Here is a tiny trained network, its code and every weight. The questions are about switching its units off for an input and a class, where a switched-off unit gives its printed mean instead of its output.

import numpy as np


def w(rows, s, z=0):
    codes = np.array(rows[::2]) - 128.0
    scale = np.full(codes.shape[1], s)
    scale[-1] = z or s
    return codes * scale


def f(y):
    return np.maximum(y, 0)


def log_softmax(a):
    a = a - a.max(-1, keepdims=True)
    return a - np.log(np.exp(a).sum(-1, keepdims=True))


def net(x, mask):
    res = np.array(x, float).reshape(1, 3) / 4 @ E
    y = f(res @ A[0][:, :-1].T + A[0][:, -1])
    res = res + np.where(mask, y, B[0][:, -1]) @ B[0][:, :-1]
    return log_softmax(res[-1] @ U[:, :-1].T + U[:, -1])


A, B = {}, {}
E = w([
[20,15,100,202,139],'x0',
[7,254,186,88,160],'x1',
[191,191,163,226,185],'x2',
],0.0095)
A[0] = w([
[132,46,98,172,84,227],'n1',
[202,80,24,157,82,253],'n2',
[193,203,197,27,63,209],'n3',
[76,194,165,29,118,246],'n4',
[130,177,239,227,247,229],'n5',
[161,82,49,22,103,223],'n6',
],0.012,0.0045)
B[0] = w([
[139,32,159,170,151,218],'n1',
[207,105,108,230,100,244],'n2',
[155,62,74,51,54,230],'n3',
[95,143,120,33,74,212],'n4',
[119,231,249,136,95,247],'n5',
[128,84,200,179,87,213],'n6',
],0.013,0.016)
U = w([
[107,184,128,61,89,215],'0',
[151,168,82,113,201,11],'1',
[156,158,83,117,187,1],'2',
[177,250,164,161,144,180],'3',
[55,99,72,119,213,104],'4',
[195,75,82,169,116,190],'5',
[88,120,186,154,116,107],'6',
],0.013,0.0033)

Each question gives the input, the list of numbers given to net, and the class t.
The units are the neurons (one row each of A and B). Each row of codes is followed by its name. A weight is (code - 128) times the scale printed after its matrix; where a second scale follows, it is the last column's (A, B and U).
mask holds one flag per neuron, in row order. A switched-off neuron (its flag False) gives its mean, the last column of its row in B, instead of its output. The means were averaged over made-up inputs and are rounded, as every weight is.
A unit's drop is (log p(t) with every unit on - log p(t) with that unit switched off) / (log p(t) with every unit on - log p(t) with every unit switched off).
The circuit of an input: a set's keep is (log p(t) with only the set's units on - log p(t) with every unit switched off) / (log p(t) with every unit on - log p(t) with every unit switched off). Starting from all 6 units, units are removed one at a time, each time the one whose removal leaves the highest keep (on an exact tie, the one counted first), for as long as the keep stays at least 0.8.
units of the circuit, in order: the units of the circuit, biggest drop first
k most important neurons: the k neurons with the biggest drops, biggest first
drop of u: that unit's drop, to one decimal
input [4,3,-1], class 0: units of the circuit, in order => [n2, n6]
input [8,3,6], class 3: units of the circuit, in order => [n5]
input [-7,3,8], class 0: 2 most important neurons => [n3, n2]
input [-7,-1,5], class 0: units of the circuit, in order => [n3, n2]
input [8,2,-2], class 4: units of the circuit, in order => [n5, n2]
input [7,0,6], class 3: 3 most important neurons => [n5, n3, n6]
input [5,8,0], class 0: 2 most important neurons => [n4, n2]
input [5,8,3], class 3: 2 most important neurons => [n5, n3]
input [8,5,6], class 3: drop of n5 => 0.1
input [4,1,-2], class 4: drop of n5 => 0.6
input [0,2,-5], class 0: drop of n4 => 0.1
